[[69 23 10 18 17]
 [70 14 15 18 21]
 [44  3 52 16 24]]
|
[[69 23]
 [70 14]
 [44  3]]

[[-10  27  37  16]
 [ 10  -5   6 -40]
 [-33  19  50  21]
 [ 13 -12  16  -1]
 [ 23  26  24  54]]
|
[[-10  27]
 [ 10  -5]
 [-33  19]]

[[  1 -10 -38   4]
 [ -8 -55  -3 -15]
 [ 11  10 -37  30]
 [ 19 -44 -26  -9]
 [ 21 -11 -21  11]]
|
[[  1 -10]
 [ -8 -55]
 [ 11  10]]

[[ 39  57  14   1]
 [ -3 -28 -39  12]
 [-44 -48  -9  56]
 [  6 -62  23  59]]
|
[[ 39  57]
 [ -3 -28]
 [-44 -48]]

[[  9  23]
 [ 14  53]
 [-25 -52]
 [-14  39]
 [-46  42]]
|
[[  9  23]
 [ 14  53]
 [-25 -52]]

[[-18   0  13   3  53]
 [ 27  -7  -1  -9 -37]
 [ 20  -3  -1   3   0]]
|
[[-18   0]
 [ 27  -7]
 [ 20  -3]]
---
[[  3 -24 -10 -22 -31 -32]
 [-27  53  58  34 -23 -24]
 [ -4 -41 -26 -43   6   9]
 [ 53  11 -20  44 -61 -71]
 [  6 -31 -38 -29  -6 -12]
 [-55 -37 -63   6 -31 -13]
 [ 34  -7   0   1 -23 -32]
 [-24  -8  -4 -17  -5  -6]
 [-47 -25 -11   5 -33 -16]]
|
[[ 53  11 -20  44 -61 -71]
 [ 34  -7   0   1 -23 -32]
 [  6 -31 -38 -29  -6 -12]
 [  3 -24 -10 -22 -31 -32]
 [ -4 -41 -26 -43   6   9]
 [-24  -8  -4 -17  -5  -6]
 [-27  53  58  34 -23 -24]
 [-47 -25 -11   5 -33 -16]
 [-55 -37 -63   6 -31 -13]]

[[  7 -27  -3]
 [  2 -20  -3]
 [-18 -62 -51]
 [-24   0  20]
 [-14   4 -62]
 [ 27 -32 -25]]
|
[[ 27 -32 -25]
 [  7 -27  -3]
 [  2 -20  -3]
 [-14   4 -62]
 [-18 -62 -51]
 [-24   0  20]]

[[-41 -17   6 -37 -14   9]
 [  7 -53  -8  35 -58 -61]
 [ -5  12  37  -1  37  31]
 [ 34 -14 -65   9 -36   0]
 [ 16  -9 -11   0 -60 -73]
 [ 25  23 -43 -14   9  25]
 [ -6   9  39  19  40   0]]
|
[[ 34 -14 -65   9 -36   0]
 [ 25  23 -43 -14   9  25]
 [ 16  -9 -11   0 -60 -73]
 [  7 -53  -8  35 -58 -61]
 [ -5  12  37  -1  37  31]
 [ -6   9  39  19  40   0]
 [-41 -17   6 -37 -14   9]]

[[  9  19   5   1   1  35  -1  20   8]
 [ 54  41  40  -7   6 -34  28  18 -45]
 [ 27  74  19 -68  29   0 -13 -36  -1]
 [ -8   6 -17  21  62  18 -16  15  38]]
|
[[ 54  41  40  -7   6 -34  28  18 -45]
 [ 27  74  19 -68  29   0 -13 -36  -1]
 [  9  19   5   1   1  35  -1  20   8]
 [ -8   6 -17  21  62  18 -16  15  38]]

[[-52 -10   3 -50  24  37 -16   8 -28  25 -39 -40 -50]
 [ 12   6   3  -2  10 -19  -6  18 -21 -10   5  25  -3]]
|
[[ 12   6   3  -2  10 -19  -6  18 -21 -10   5  25  -3]
 [-52 -10   3 -50  24  37 -16   8 -28  25 -39 -40 -50]]

[[  2  -2  -2   1   0  -5  -3   2   2  -1   1  -2  -1   1   3]
 [-54  -9 -11 -18 -10  53  -2  71 -13 -10 -19  72 -11  69  58]
 [  1   0  -1  -1   1  -5  -4   0   0  -2  -2  -1   0  -1   3]]
|
[[  2  -2  -2   1   0  -5  -3   2   2  -1   1  -2  -1   1   3]
 [  1   0  -1  -1   1  -5  -4   0   0  -2  -2  -1   0  -1   3]
 [-54  -9 -11 -18 -10  53  -2  71 -13 -10 -19  72 -11  69  58]]

[[ 30  21  -4  44  -9 -16  31]
 [-11   7  28 -35  23  55 -14]
 [-13   0  21 -32  20  41 -16]
 [-14  19  -1 -30 -34  24   4]
 [ 17 -19   5  34  44 -23  -1]
 [-10  31 -15 -22 -67   9  18]]
|
[[ 30  21  -4  44  -9 -16  31]
 [ 17 -19   5  34  44 -23  -1]
 [-10  31 -15 -22 -67   9  18]
 [-11   7  28 -35  23  55 -14]
 [-13   0  21 -32  20  41 -16]
 [-14  19  -1 -30 -34  24   4]]
---
[[-19  39 -17 -23 -50 -34 -25 -21 -34  35 -47 -59  42 -10 -26]
 [ 11 -48  -7  23  19  22  19  17  10 -46  21  34 -43  14  22]
 [ 20 -23 -38  19 -15  12  16  29 -49 -30 -18 -26 -21  22  16]
 [ 52 -34 -48  42 -53  49  48  52 -59 -30 -49  -3 -40  43  52]
 [ 13 -29  22  31  43  -7  14  14  24 -41  42  47 -29   4   9]]
|
[[ 11 -48  -7  23  19  22  19  17  10 -46  21  34 -43  14  22]
 [ 52 -34 -48  42 -53  49  48  52 -59 -30 -49  -3 -40  43  52]]

[[-15  64]
 [ 62 -65]
 [ 29  13]]
|
[[ 62 -65]]

[[ 12 -31  -3 -48 -17]
 [-43 -34  27   5  29]
 [-12 -13  21 -30  31]
 [-27 -24  24 -28  26]
 [-14  26  28  53  43]]
|
[[-43 -34  27   5  29]
 [-27 -24  24 -28  26]]

[[ -1  11   8  22 -53]
 [ -1  13  20  22   3]
 [ -1  11  10  22   3]
 [ 35  20   9  22   3]
 [ -8 -12   9  22   3]
 [ -1  11   9  22   7]]
|
[[-1 13 20 22  3]
 [35 20  9 22  3]
 [-1 11  9 22  7]]

[[ 38 -41]
 [ 54  -5]]
|
[[54 -5]]

[[ -3  58  58 -31 -34 -49  -2 -18  50]
 [ -5 -42 -42  12  20  35  -8   7 -35]
 [ -5 -39 -36  21  19  27   2   8 -29]
 [ -4 -43 -41  16  21  34  -2  10 -33]
 [ -2  46  46 -26 -27 -38  -3 -15  39]
 [-14  52  54 -43 -38 -49 -11 -24  49]
 [-13  60  65 -43 -42 -57  -7 -24  59]
 [  9 -60 -61  36  38  53   8  24 -54]
 [ 14 -54 -55  37  38  51   9  26 -49]]
|
[[ -5 -42 -42  12  20  35  -8   7 -35]
 [ -4 -43 -41  16  21  34  -2  10 -33]
 [-14  52  54 -43 -38 -49 -11 -24  49]
 [  9 -60 -61  36  38  53   8  24 -54]]

[[ -4   2 -27 -20 -18 -20 -30   8]
 [ 50  44 -55 -41 -52 -13 -37  38]
 [ 39  39 -33 -33 -36 -32 -37  37]
 [ 55  59 -57 -48 -52 -12 -23  50]
 [ 32  52 -40 -36 -45  -9 -17  58]
 [ 27  23  16  -5 -23  14  -3  17]]
|
[[ 50  44 -55 -41 -52 -13 -37  38]
 [ 55  59 -57 -48 -52 -12 -23  50]
 [ 27  23  16  -5 -23  14  -3  17]]

[[-30 -53  62  46  15 -61 -17 -55  33]
 [ -9 -62  40  42 -50  10 -50 -48  34]
 [ 28   8  48 -29 -25  30 -35 -10  10]
 [ 17 -38 -37  23  42  55  -3  32  21]
 [ 60 -14  -3  47 -34  51  -5 -37  20]
 [-48  28 -61  23 -29  30  47  62  29]
 [-15  18  21  30  51  -6 -40 -46  -6]
 [ 55   5 -52 -26 -45 -45  56  63  27]
 [-56   1 -58  28 -34  47 -31 -61   0]]
|
[[ -9 -62  40  42 -50  10 -50 -48  34]
 [ 17 -38 -37  23  42  55  -3  32  21]
 [-48  28 -61  23 -29  30  47  62  29]
 [ 55   5 -52 -26 -45 -45  56  63  27]]
---
[[ 15  30  66  25 -13  -3 -47  35  60 -19  16 -28 -49]
 [ 16  30  65  25 -14  -3 -45  35  59 -18  17 -28 -47]]
|
[[-49 -28  16 -19  60  35 -47  -3 -13  25  66  30  15]
 [-47 -28  17 -18  59  35 -45  -3 -14  25  65  30  16]]

[[-31 -22  -3   6 -35 -31 -32  66  64]
 [ -4   0  10   1  -3   2  -4  -8   2]
 [  0  10  -6   5   9  14  -7  -6  17]]
|
[[ 64  66 -32 -31 -35   6  -3 -22 -31]
 [  2  -8  -4   2  -3   1  10   0  -4]
 [ 17  -6  -7  14   9   5  -6  10   0]]

[[ -3  -2   9   1]
 [ 16  -7  14   0]
 [-59 -26  46  32]
 [ 29  46 -49 -50]
 [-24   8  -8  -9]]
|
[[  1   9  -2  -3]
 [  0  14  -7  16]
 [ 32  46 -26 -59]
 [-50 -49  46  29]
 [ -9  -8   8 -24]]

[[-43 -10  51  54 -38 -36 -46]
 [-30  -1  41  42 -23 -24 -34]]
|
[[-46 -36 -38  54  51 -10 -43]
 [-34 -24 -23  42  41  -1 -30]]

[[  3  16 -30 -19 -25   8]
 [  1   2   1   0   2   2]
 [  0   1  -3  -1  -3  -1]
 [ 17  24  -7 -26  12  69]
 [  3   2   3  -1   7  12]]
|
[[  8 -25 -19 -30  16   3]
 [  2   2   0   1   2   1]
 [ -1  -3  -1  -3   1   0]
 [ 69  12 -26  -7  24  17]
 [ 12   7  -1   3   2   3]]

[[ 19  26   4  -8 -55 -18  21  11  -2]
 [  8  17  24  -1 -27 -16  28 -13  18]
 [-19  23   4  -6 -39 -16  21  -6 -15]
 [-30  22   7  -1 -28 -36  31   2 -29]
 [-11  25  -5  -6 -52  -4  31  -4 -10]]
|
[[ -2  11  21 -18 -55  -8   4  26  19]
 [ 18 -13  28 -16 -27  -1  24  17   8]
 [-15  -6  21 -16 -39  -6   4  23 -19]
 [-29   2  31 -36 -28  -1   7  22 -30]
 [-10  -4  31  -4 -52  -6  -5  25 -11]]
